Below are the code and all the weights of a small trained network. Each question names an input and a target symbol and asks about switching units off, where a switched-off unit gives its printed mean instead of its output.

import numpy as np


def w(rows, s, z=0):
    codes = np.array(rows[::2]) - 128.0
    scale = np.full(codes.shape[1], s)
    scale[-1] = z or s
    return codes * scale


def norm(h):
    return h / np.sqrt((h * h).mean(-1, keepdims=True) + 1e-5)


def softmax(a):
    e = np.exp(a - a.max(-1, keepdims=True))
    return e / e.sum(-1, keepdims=True)


def log_softmax(a):
    a = a - a.max(-1, keepdims=True)
    return a - np.log(np.exp(a).sum(-1, keepdims=True))


def net(x, mask):
    ids = ['αδζθλξσφψω'.index(c) for c in x.split()]
    T = len(ids)
    res = E[ids] + P[:T]
    u = 0
    for l in range(2):
        r = norm(res)
        for j in range(3):
            rows = slice(3 * j, 3 * j + 3)
            q, k, v = (r @ M[l][rows].T for M in (Q, K, V))
            z = softmax(np.where(np.tri(T) > 0, q @ k.T / 3**0.5, -1e9)) @ v
            o = O[l][rows]
            res = res + np.where(mask[u + j], z, o[:, -1]) @ o[:, :-1]
        u += 3
    return log_softmax(norm(res)[-1] @ U[:, :-1].T + U[:, -1])


Q, K, V, O = {}, {}, {}, {}
E = w([
[162,175,148,152,96],'α',
[164,175,78,89,99],'δ',
[105,88,173,116,168],'ζ',
[166,92,159,163,125],'θ',
[145,62,118,114,136],'λ',
[113,160,210,156,138],'ξ',
[180,94,112,135,105],'σ',
[98,87,127,80,169],'φ',
[133,105,79,76,134],'ψ',
[4,186,145,3,126],'ω',
],0.0058)
P = w([
[89,77,149,111,5],'0',
[116,94,169,93,49],'1',
[141,108,177,88,85],'2',
[148,117,178,96,108],'3',
[159,120,173,100,121],'4',
[163,121,176,109,132],'5',
[161,125,174,112,149],'6',
[160,119,169,114,150],'7',
[163,123,171,119,165],'8',
[163,129,174,123,173],'9',
[170,135,170,120,183],'10',
],0.0023)
Q[0] = w([
[69,229,207,117,170],'L0H1',
[84,41,195,42,202],'L0H1',
[88,158,3,110,155],'L0H1',
[112,194,140,169,128],'L0H2',
[146,179,142,123,124],'L0H2',
[59,129,148,166,228],'L0H2',
[84,154,145,94,90],'L0H3',
[151,16,202,7,188],'L0H3',
[179,43,62,56,99],'L0H3',
],0.0075)
K[0] = w([
[103,228,145,146,201],'L0H1',
[96,77,149,113,250],'L0H1',
[138,146,46,21,106],'L0H1',
[117,163,156,155,93],'L0H2',
[121,172,116,123,105],'L0H2',
[36,86,156,148,102],'L0H2',
[40,140,106,104,124],'L0H3',
[134,85,129,104,254],'L0H3',
[184,123,71,105,153],'L0H3',
],0.0094)
V[0] = w([
[19,114,205,189,179],'L0H1',
[188,107,89,121,132],'L0H1',
[126,142,155,184,234],'L0H1',
[118,135,103,162,6],'L0H2',
[134,109,172,81,254],'L0H2',
[123,122,109,125,115],'L0H2',
[112,113,125,134,123],'L0H3',
[131,191,172,176,139],'L0H3',
[184,217,152,153,118],'L0H3',
],0.0037)
O[0] = w([
[226,116,14,107,34,180],'L0H1',
[73,151,182,138,109,86],'L0H1',
[133,108,84,114,23,34],'L0H1',
[177,102,59,94,81,218],'L0H2',
[29,133,223,173,201,103],'L0H2',
[130,111,125,113,95,119],'L0H2',
[129,115,119,125,110,130],'L0H3',
[73,81,174,158,120,2],'L0H3',
[41,103,252,111,197,5],'L0H3',
],0.0036,0.00096)
Q[1] = w([
[30,254,181,195,135],'L1H1',
[153,205,60,67,180],'L1H1',
[151,192,56,52,168],'L1H1',
[180,246,131,198,90],'L1H2',
[172,152,175,118,56],'L1H2',
[108,54,138,206,186],'L1H2',
[230,102,182,194,105],'L1H3',
[212,126,178,166,111],'L1H3',
[244,70,104,96,178],'L1H3',
],0.0071)
K[1] = w([
[155,229,237,152,120],'L1H1',
[136,199,29,89,223],'L1H1',
[122,190,22,76,215],'L1H1',
[152,245,180,209,116],'L1H2',
[109,158,150,174,2],'L1H2',
[194,13,159,158,208],'L1H2',
[211,111,219,184,85],'L1H3',
[192,136,170,164,122],'L1H3',
[167,72,145,153,190],'L1H3',
],0.0086)
V[1] = w([
[35,108,90,110,192],'L1H1',
[102,245,83,145,82],'L1H1',
[136,81,168,198,11],'L1H1',
[181,143,55,138,178],'L1H2',
[174,2,3,86,147],'L1H2',
[153,186,180,87,71],'L1H2',
[75,165,156,65,178],'L1H3',
[145,100,141,200,167],'L1H3',
[128,31,161,180,78],'L1H3',
],0.0031)
O[1] = w([
[218,140,117,104,57,5],'L1H1',
[166,71,151,130,172,65],'L1H1',
[98,248,176,87,251,130],'L1H1',
[73,129,187,77,111,126],'L1H2',
[110,199,210,216,177,202],'L1H2',
[104,56,79,234,123,255],'L1H2',
[118,198,156,158,152,53],'L1H3',
[110,171,158,72,71,81],'L1H3',
[180,104,42,69,110,167],'L1H3',
],0.003,0.002)
U = w([
[94,141,128,142,125,50],'α',
[112,116,254,152,251,174],'δ',
[102,145,122,140,117,34],'ζ',
[100,156,126,141,114,57],'θ',
[238,67,68,114,61,198],'λ',
[104,155,123,146,117,49],'ξ',
[104,155,129,143,111,52],'σ',
[99,153,125,148,117,60],'φ',
[100,153,128,142,120,55],'ψ',
[4,181,113,66,80,255],'ω',
],0.0071,0.0053)

Each question gives the input, a string of symbols that net reads in full, and the target symbol t.
The units are the heads (3 rows each of Q, K, V and O). Each row of codes is followed by its name. A weight is (code - 128) times the scale printed after its matrix; where a second scale follows, it is the last column's (O and U).
mask holds one flag per head, layer by layer. A switched-off head (its flag False) gives its mean, the last column of its rows in O, instead of its output. The means were averaged over made-up inputs and are rounded, as every weight is.
A unit's drop is (log p(t) with every unit on - log p(t) with that unit switched off) / (log p(t) with every unit on - log p(t) with every unit switched off).
The circuit of an input: a set's keep is (log p(t) with only the set's units on - log p(t) with every unit switched off) / (log p(t) with every unit on - log p(t) with every unit switched off). Starting from all 6 units, units are removed one at a time, each time the one whose removal leaves the highest keep (on an exact tie, the one counted first), for as long as the keep stays at least 0.8.
units of the circuit, in order: the units of the circuit, biggest drop first
most important unit: the unit with the biggest drop
heads that matter: for each layer, one digit per head in row order, 1 if its drop is at least 0.15 and else 0, layers parted by /
drop of u: that unit's drop, to one decimal
input φ ω φ, target δ: units of the circuit, in order -> L1H2, L1H3
input ζ σ ξ ω ξ λ σ θ λ, target δ: units of the circuit, in order -> L1H2
input ψ α α ψ θ α φ, target λ: units of the circuit, in order -> L1H1, L0H3
input ω λ δ λ ζ λ α δ, target δ: heads that matter -> 101 / 001
input θ θ λ ζ ζ ξ δ ζ θ ζ λ, target δ: heads that matter -> 010 / 110
input α ξ ξ φ ξ ξ ζ σ θ σ, target δ: units of the circuit, in order -> L0H1, L0H2, L1H1
input δ λ δ δ ξ, target λ: heads that matter -> 100 / 000
input θ λ α ω α λ σ ψ ζ, target λ: heads that matter -> 101 / 000
input σ φ ψ θ δ α σ, target δ: heads that matter -> 101 / 010
input δ λ ζ σ α ζ α, target δ: heads that matter -> 101 / 100
input ζ σ ω ξ ω φ ω δ ω α, target λ: heads that matter -> 000 / 010
input λ α ξ, target λ: heads that matter -> 100 / 010
input α θ θ θ, target δ: heads that matter -> 011 / 100
input σ θ δ ξ ζ, target λ: most important unit -> L0H1
input ω θ σ α ψ θ, target δ: drop of L1H1 -> 1.9
input λ ζ ω ζ θ ψ θ φ, target λ: drop of L1H1 -> 2.4
input ω ω ψ ω ζ α λ ψ ψ, target δ: drop of L1H2 -> 0.2
